Below is a small trained network, with its code and all its weights. Each question gives an input and a class and asks what happens when units are switched off, that is, made to give their printed mean instead of their output.

import numpy as np


def w(rows, s, z=0):
    codes = np.array(rows[::2]) - 128.0
    scale = np.full(codes.shape[1], s)
    scale[-1] = z or s
    return codes * scale


def f(y):
    return y / 2 * (1 + np.tanh(0.7978845608 * (y + 0.044715 * y**3)))


def log_softmax(a):
    a = a - a.max(-1, keepdims=True)
    return a - np.log(np.exp(a).sum(-1, keepdims=True))


def net(x, mask):
    res = np.array(x, float).reshape(1, 7) / 4 @ E
    y = f(res @ A[0][:, :-1].T + A[0][:, -1])
    res = res + np.where(mask, y, B[0][:, -1]) @ B[0][:, :-1]
    return log_softmax(res[-1] @ U[:, :-1].T + U[:, -1])


A, B = {}, {}
E = w([
[65,74,100,167],'x0',
[172,73,122,3],'x1',
[65,169,139,130],'x2',
[134,188,160,110],'x3',
[191,138,78,158],'x4',
[130,188,70,131],'x5',
[161,130,215,200],'x6',
],0.0047)
A[0] = w([
[127,110,101,86,174],'n1',
[134,27,172,183,130],'n2',
[132,118,132,133,211],'n3',
[134,154,128,117,27],'n4',
[166,146,125,130,107],'n5',
[130,139,129,120,82],'n6',
[119,84,99,76,184],'n7',
[126,150,121,118,20],'n8',
[126,164,85,69,71],'n9',
[138,156,118,118,67],'n10',
[128,113,123,116,195],'n11',
[101,135,134,134,71],'n12',
[128,127,129,128,140],'n13',
[128,117,130,123,217],'n14',
[171,143,144,138,66],'n15',
[144,188,134,107,9],'n16',
[129,112,131,127,237],'n17',
[129,120,130,127,176],'n18',
[80,147,131,133,49],'n19',
[134,51,86,8,83],'n20',
[128,118,129,122,177],'n21',
[127,97,135,140,231],'n22',
[129,120,132,133,170],'n23',
[127,97,134,138,138],'n24',
[209,156,188,5,64],'n25',
[163,123,119,129,209],'n26',
[136,147,127,121,49],'n27',
[121,129,130,126,113],'n28',
[50,158,155,117,47],'n29',
[126,134,117,110,106],'n30',
[130,114,142,147,175],'n31',
[129,109,133,131,254],'n32',
[89,143,130,134,50],'n33',
[130,118,129,125,210],'n34',
[133,117,134,139,192],'n35',
[187,132,142,112,93],'n36',
[151,138,24,153,5],'n37',
],0.014,0.0014)
B[0] = w([
[125,86,162,159,161],'n1',
[106,22,194,163,201],'n2',
[119,108,132,124,142],'n3',
[130,153,125,157,119],'n4',
[157,99,98,148,135],'n5',
[127,144,127,142,123],'n6',
[110,87,184,178,182],'n7',
[138,155,126,146,117],'n8',
[163,80,126,194,161],'n9',
[154,140,122,152,124],'n10',
[113,122,150,131,142],'n11',
[137,137,121,98,130],'n12',
[120,129,126,132,130],'n13',
[109,122,139,128,144],'n14',
[147,103,93,164,138],'n15',
[152,163,138,179,133],'n16',
[98,115,140,127,148],'n17',
[111,124,133,130,136],'n18',
[152,158,111,76,141],'n19',
[141,93,242,239,253],'n20',
[104,129,137,133,137],'n21',
[106,92,153,123,152],'n22',
[120,114,130,126,136],'n23',
[112,112,146,137,137],'n24',
[57,54,45,6,254],'n25',
[122,82,100,132,147],'n26',
[140,141,125,145,120],'n27',
[120,138,127,128,127],'n28',
[97,184,114,58,170],'n29',
[127,132,134,148,128],'n30',
[122,87,125,127,144],'n31',
[113,101,147,116,152],'n32',
[143,153,110,89,134],'n33',
[116,118,140,125,142],'n34',
[124,98,129,121,141],'n35',
[123,95,55,151,153],'n36',
[180,113,1,142,161],'n37',
],0.031,0.0049)
U = w([
[202,141,69,202,35],'0',
[84,127,59,5,229],'1',
[117,234,224,102,3],'2',
[107,21,254,236,197],'3',
],0.0034,0.0014)

Each question gives the input, the list of numbers given to net, and the class t.
The units are the neurons (one row each of A and B). Each row of codes is followed by its name. A weight is (code - 128) times the scale printed after its matrix; where a second scale follows, it is the last column's (A, B and U).
mask holds one flag per neuron, in row order. A switched-off neuron (its flag False) gives its mean, the last column of its row in B, instead of its output. The means were averaged over made-up inputs and are rounded, as every weight is.
A unit's drop is (log p(t) with every unit on - log p(t) with that unit switched off) / (log p(t) with every unit on - log p(t) with every unit switched off).
The circuit of an input: a set's keep is (log p(t) with only the set's units on - log p(t) with every unit switched off) / (log p(t) with every unit on - log p(t) with every unit switched off). Starting from the 12 units with the biggest drops (on a tie, the unit counted first), units are removed one at a time, each time the one whose removal leaves the highest keep (on an exact tie, the one counted first), for as long as the keep stays at least 0.8.
units of the circuit, in order: the units of the circuit, biggest drop first
k most important neurons: the k neurons with the biggest drops, biggest first
drop of u: that unit's drop, to one decimal
input [4,-8,4,-7,7,-3,-5], class 0: units of the circuit, in order : (n37)
input [2,-6,5,0,-2,-2,6], class 2: 3 most important neurons : (n25; n20; n29)
input [4,-8,5,0,5,-2,4], class 2: 2 most important neurons : (n20; n25)
input [-6,-8,7,-7,-7,-1,-3], class 2: 2 most important neurons : (n25; n37)
input [-2,4,7,8,2,7,-6], class 0: units of the circuit, in order : (n2; n37; n16)
input [4,-3,4,-8,8,4,-2], class 0: 3 most important neurons : (n25; n37; n29)
input [-3,-3,-1,1,2,-6,-1], class 0: units of the circuit, in order : (n20; n25)
input [-4,0,7,0,1,-1,3], class 2: 2 most important neurons : (n25; n37)
input [4,4,-8,7,3,-1,6], class 1: 2 most important neurons : (n20; n25)
input [-3,-2,1,8,-4,1,-8], class 1: 2 most important neurons : (n20; n29)
input [0,-4,7,-2,3,0,-2], class 2: 2 most important neurons : (n25; n36)
input [7,-3,6,6,-8,-7,6], class 1: 2 most important neurons : (n29; n20)
input [1,-7,-1,6,4,7,-3], class 0: 2 most important neurons : (n25; n37)
input [-8,4,6,8,-3,1,2], class 1: units of the circuit, in order : (n25)
input [1,-3,6,4,-4,-4,6], class 2: 2 most important neurons : (n25; n29)
input [4,-7,-2,6,-6,-3,-6], class 1: drop of n20 : 0.4
input [-8,-6,-3,3,8,6,-4], class 0: drop of n10 : 0.0
input [6,1,3,-7,5,8,7], class 0: drop of n20 : 0.5
input [0,1,1,7,5,6,-6], class 0: drop of n37 : 0.3
